Below are the code and all the weights of a small trained network. Each question names an input and a class and asks about switching units off, where a switched-off unit gives its printed mean instead of its output.

import numpy as np


def w(rows, s, z=0):
    codes = np.array(rows[::2]) - 128.0
    scale = np.full(codes.shape[1], s)
    scale[-1] = z or s
    return codes * scale


def f(y):
    return np.maximum(y, 0)


def log_softmax(a):
    a = a - a.max(-1, keepdims=True)
    return a - np.log(np.exp(a).sum(-1, keepdims=True))


def net(x, mask):
    res = np.array(x, float).reshape(1, 8) / 4 @ E
    y = f(res @ A[0][:, :-1].T + A[0][:, -1])
    res = res + np.where(mask, y, B[0][:, -1]) @ B[0][:, :-1]
    return log_softmax(res[-1] @ U[:, :-1].T + U[:, -1])


A, B = {}, {}
E = w([
[129,128,128],'x0',
[127,130,129],'x1',
[128,129,126],'x2',
[128,127,130],'x3',
[108,254,11],'x4',
[128,128,127],'x5',
[175,46,2],'x6',
[5,54,139],'x7',
],0.0095)
A[0] = w([
[62,128,216,72],'neuron 0',
[211,90,191,163],'neuron 1',
[172,77,63,201],'neuron 2',
[18,116,96,107],'neuron 3',
[213,69,200,174],'neuron 4',
[3,143,80,110],'neuron 5',
[39,46,202,169],'neuron 6',
[29,20,183,126],'neuron 7',
[178,206,71,149],'neuron 8',
[24,130,92,109],'neuron 9',
[80,208,222,254],'neuron 10',
],0.011,0.0079)
B[0] = w([
[51,166,113,183],'neuron 0',
[171,60,198,189],'neuron 1',
[55,84,50,196],'neuron 2',
[181,26,200,174],'neuron 3',
[179,20,164,202],'neuron 4',
[217,42,198,182],'neuron 5',
[44,174,142,222],'neuron 6',
[12,184,55,216],'neuron 7',
[115,219,122,215],'neuron 8',
[206,54,156,171],'neuron 9',
[194,216,220,248],'neuron 10',
],0.011,0.015)
U = w([
[206,102,236,102],'0',
[50,227,61,255],'1',
[208,22,100,221],'2',
[49,91,68,1],'3',
[216,250,104,3],'4',
],0.011,0.0088)

Each question gives the input, the list of numbers given to net, and the class t.
The units are the neurons (one row each of A and B). Each row of codes is followed by its name. A weight is (code - 128) times the scale printed after its matrix; where a second scale follows, it is the last column's (A, B and U).
mask holds one flag per neuron, in row order. A switched-off neuron (its flag False) gives its mean, the last column of its row in B, instead of its output. The means were averaged over made-up inputs and are rounded, as every weight is.
A unit's drop is (log p(t) with every unit on - log p(t) with that unit switched off) / (log p(t) with every unit on - log p(t) with every unit switched off).
The circuit of an input: a set's keep is (log p(t) with only the set's units on - log p(t) with every unit switched off) / (log p(t) with every unit on - log p(t) with every unit switched off). Starting from all 11 units, units are removed one at a time, each time the one whose removal leaves the highest keep (on an exact tie, the one counted first), for as long as the keep stays at least 0.8.
circuit, biggest first: the units of the circuit, biggest drop first
most important unit: the unit with the biggest drop
top k neurons: the k neurons with the biggest drops, biggest first
drop when u is switched off: that unit's drop, to one decimal
input [-1,8,1,-8,-6,-4,7,2], class 3: circuit, biggest first : [neuron 7]
input [8,5,7,-6,6,-7,0,-1], class 4: top 3 neurons : [neuron 7; neuron 6; neuron 0]
input [5,-6,-5,4,2,5,2,-8], class 1: top 3 neurons : [neuron 10; neuron 2; neuron 5]
input [0,-8,-5,8,5,-2,1,-7], class 1: top 2 neurons : [neuron 10; neuron 5]
input [-6,8,-8,-1,-2,-7,4,3], class 3: top 2 neurons : [neuron 10; neuron 8]
input [-3,5,-3,1,1,0,4,0], class 1: top 4 neurons : [neuron 4; neuron 5; neuron 3; neuron 1]
input [-5,-3,2,-3,-8,5,-1,2], class 1: top 2 neurons : [neuron 7; neuron 6]
input [-5,-8,-5,5,3,-8,0,2], class 0: top 3 neurons : [neuron 7; neuron 2; neuron 4]
input [6,-4,3,8,8,0,1,-8], class 1: top 2 neurons : [neuron 10; neuron 5]
input [2,0,6,8,-1,-6,-2,1], class 1: top 3 neurons : [neuron 5; neuron 3; neuron 9]
input [-6,0,2,7,-1,-8,-2,6], class 1: top 3 neurons : [neuron 7; neuron 6; neuron 4]
input [3,3,6,4,-7,-7,-7,5], class 1: drop when neuron 7 is switched off : 0.5
input [1,7,8,8,-3,7,6,6], class 3: drop when neuron 7 is switched off : 0.2
input [3,-3,-7,7,-4,-2,5,4], class 3: drop when neuron 10 is switched off : 0.1
input [-1,-4,-5,2,5,-3,-3,3], class 0: drop when neuron 8 is switched off : 0.0
input [1,1,1,-6,3,1,1,2], class 2: most important unit : neuron 10
